Below are the code and all the weights of a small trained network. Each question names an input and a class and asks about switching units off, where a switched-off unit gives its printed mean instead of its output.

import numpy as np


def w(rows, s, z=0):
    codes = np.array(rows[::2]) - 128.0
    scale = np.full(codes.shape[1], s)
    scale[-1] = z or s
    return codes * scale


def f(y):
    return np.maximum(y, 0)


def log_softmax(a):
    a = a - a.max(-1, keepdims=True)
    return a - np.log(np.exp(a).sum(-1, keepdims=True))


def net(x, mask):
    res = np.array(x, float).reshape(1, 5) / 4 @ E
    y = f(res @ A[0][:, :-1].T + A[0][:, -1])
    res = res + np.where(mask, y, B[0][:, -1]) @ B[0][:, :-1]
    return log_softmax(res[-1] @ U[:, :-1].T + U[:, -1])


A, B = {}, {}
E = w([
[122,132,127,122,134],'x0',
[138,127,132,136,126],'x1',
[192,55,208,26,111],'x2',
[62,5,134,187,207],'x3',
[34,103,161,116,1],'x4',
],0.0085)
A[0] = w([
[162,180,160,147,188,103],'N0',
[183,120,91,100,175,167],'N1',
[124,88,145,138,213,111],'N2',
[124,158,137,126,204,53],'N3',
[230,172,153,151,194,55],'N4',
[134,184,96,200,126,34],'N5',
[150,85,125,77,106,5],'N6',
[50,196,51,167,103,138],'N7',
[167,124,167,87,119,57],'N8',
[77,100,168,139,5,67],'N9',
[176,216,118,76,98,45],'N10',
[190,104,180,71,90,85],'N11',
[152,147,132,105,104,62],'N12',
[102,69,128,145,127,78],'N13',
[97,145,103,211,137,62],'N14',
[108,35,151,35,169,85],'N15',
[190,153,58,76,76,34],'N16',
],0.011,0.0035)
B[0] = w([
[109,167,152,82,86,193],'N0',
[88,189,159,85,60,209],'N1',
[80,171,78,180,94,216],'N2',
[72,114,172,98,131,174],'N3',
[58,181,149,72,136,227],'N4',
[132,51,143,83,175,200],'N5',
[153,89,106,48,174,163],'N6',
[187,90,144,45,182,254],'N7',
[138,85,123,96,173,179],'N8',
[57,186,153,75,144,231],'N9',
[106,139,1,164,97,232],'N10',
[152,131,115,89,163,222],'N11',
[89,139,98,168,131,161],'N12',
[60,136,99,201,119,177],'N13',
[154,113,98,52,168,204],'N14',
[139,93,79,106,164,232],'N15',
[120,110,72,154,133,200],'N16',
],0.0084,0.008)
U = w([
[173,89,118,62,225,32],'0',
[41,188,197,93,141,39],'1',
[129,129,127,127,154,245],'2',
[89,124,28,179,142,77],'3',
[133,133,146,120,154,228],'4',
[174,130,186,166,110,158],'5',
[241,115,179,254,67,36],'6',
],0.011)

Each question gives the input, the list of numbers given to net, and the class t.
The units are the neurons (one row each of A and B). Each row of codes is followed by its name. A weight is (code - 128) times the scale printed after its matrix; where a second scale follows, it is the last column's (A, B and U).
mask holds one flag per neuron, in row order. A switched-off neuron (its flag False) gives its mean, the last column of its row in B, instead of its output. The means were averaged over made-up inputs and are rounded, as every weight is.
A unit's drop is (log p(t) with every unit on - log p(t) with that unit switched off) / (log p(t) with every unit on - log p(t) with every unit switched off).
The circuit of an input: a set's keep is (log p(t) with only the set's units on - log p(t) with every unit switched off) / (log p(t) with every unit on - log p(t) with every unit switched off). Starting from the 12 units with the biggest drops (on a tie, the unit counted first), units are removed one at a time, each time the one whose removal leaves the highest keep (on an exact tie, the one counted first), for as long as the keep stays at least 0.8.
units of the circuit, in order: the units of the circuit, biggest drop first
most important unit: the unit with the biggest drop
k most important neurons: the k neurons with the biggest drops, biggest first
drop when u is switched off: that unit's drop, to one decimal
input [-3,-1,-4,-2,-6], class 1: units of the circuit, in order	N4, N1
input [4,1,1,8,-3], class 3: units of the circuit, in order	N2
input [0,-3,0,-4,-2], class 3: 2 most important neurons	N10, N7
input [-3,4,7,8,0], class 3: units of the circuit, in order	N2, N13
input [5,3,-1,6,0], class 3: units of the circuit, in order	N2, N7
input [4,5,5,-3,-8], class 1: units of the circuit, in order	N4, N1
input [-4,-2,-8,2,6], class 0: 2 most important neurons	N7, N14
input [-5,1,-6,1,-3], class 0: units of the circuit, in order	N7, N14
input [6,-1,0,8,4], class 3: units of the circuit, in order	N13, N2
input [-6,5,-6,-4,3], class 0: units of the circuit, in order	N7, N5
input [-5,1,-7,-3,-7], class 0: 3 most important neurons	N5, N7, N14
input [-3,4,-7,-3,-3], class 0: 2 most important neurons	N7, N5
input [7,-5,-4,-8,4], class 3: 2 most important neurons	N10, N16
input [5,-4,6,2,6], class 0: most important unit	N15
input [6,-2,0,-4,-7], class 1: 2 most important neurons	N4, N1
input [-1,2,-1,6,-2], class 3: 2 most important neurons	N2, N7
input [-7,-3,-7,7,3], class 0: 3 most important neurons	N7, N14, N10
input [-2,3,-1,-6,-3], class 3: 2 most important neurons	N10, N16
input [3,-4,-8,6,4], class 0: 2 most important neurons	N7, N14
input [-6,4,-6,-4,-7], class 1: units of the circuit, in order	N4
input [6,-8,7,8,-4], class 3: 3 most important neurons	N2, N7, N13
input [8,-4,-8,7,-5], class 0: drop when N14 is switched off	0.6
input [8,-3,-8,3,-3], class 0: drop when N7 is switched off	0.2
input [6,5,-7,4,-8], class 1: drop when N2 is switched off	0.2
input [6,4,-1,8,-4], class 3: drop when N13 is switched off	0.1
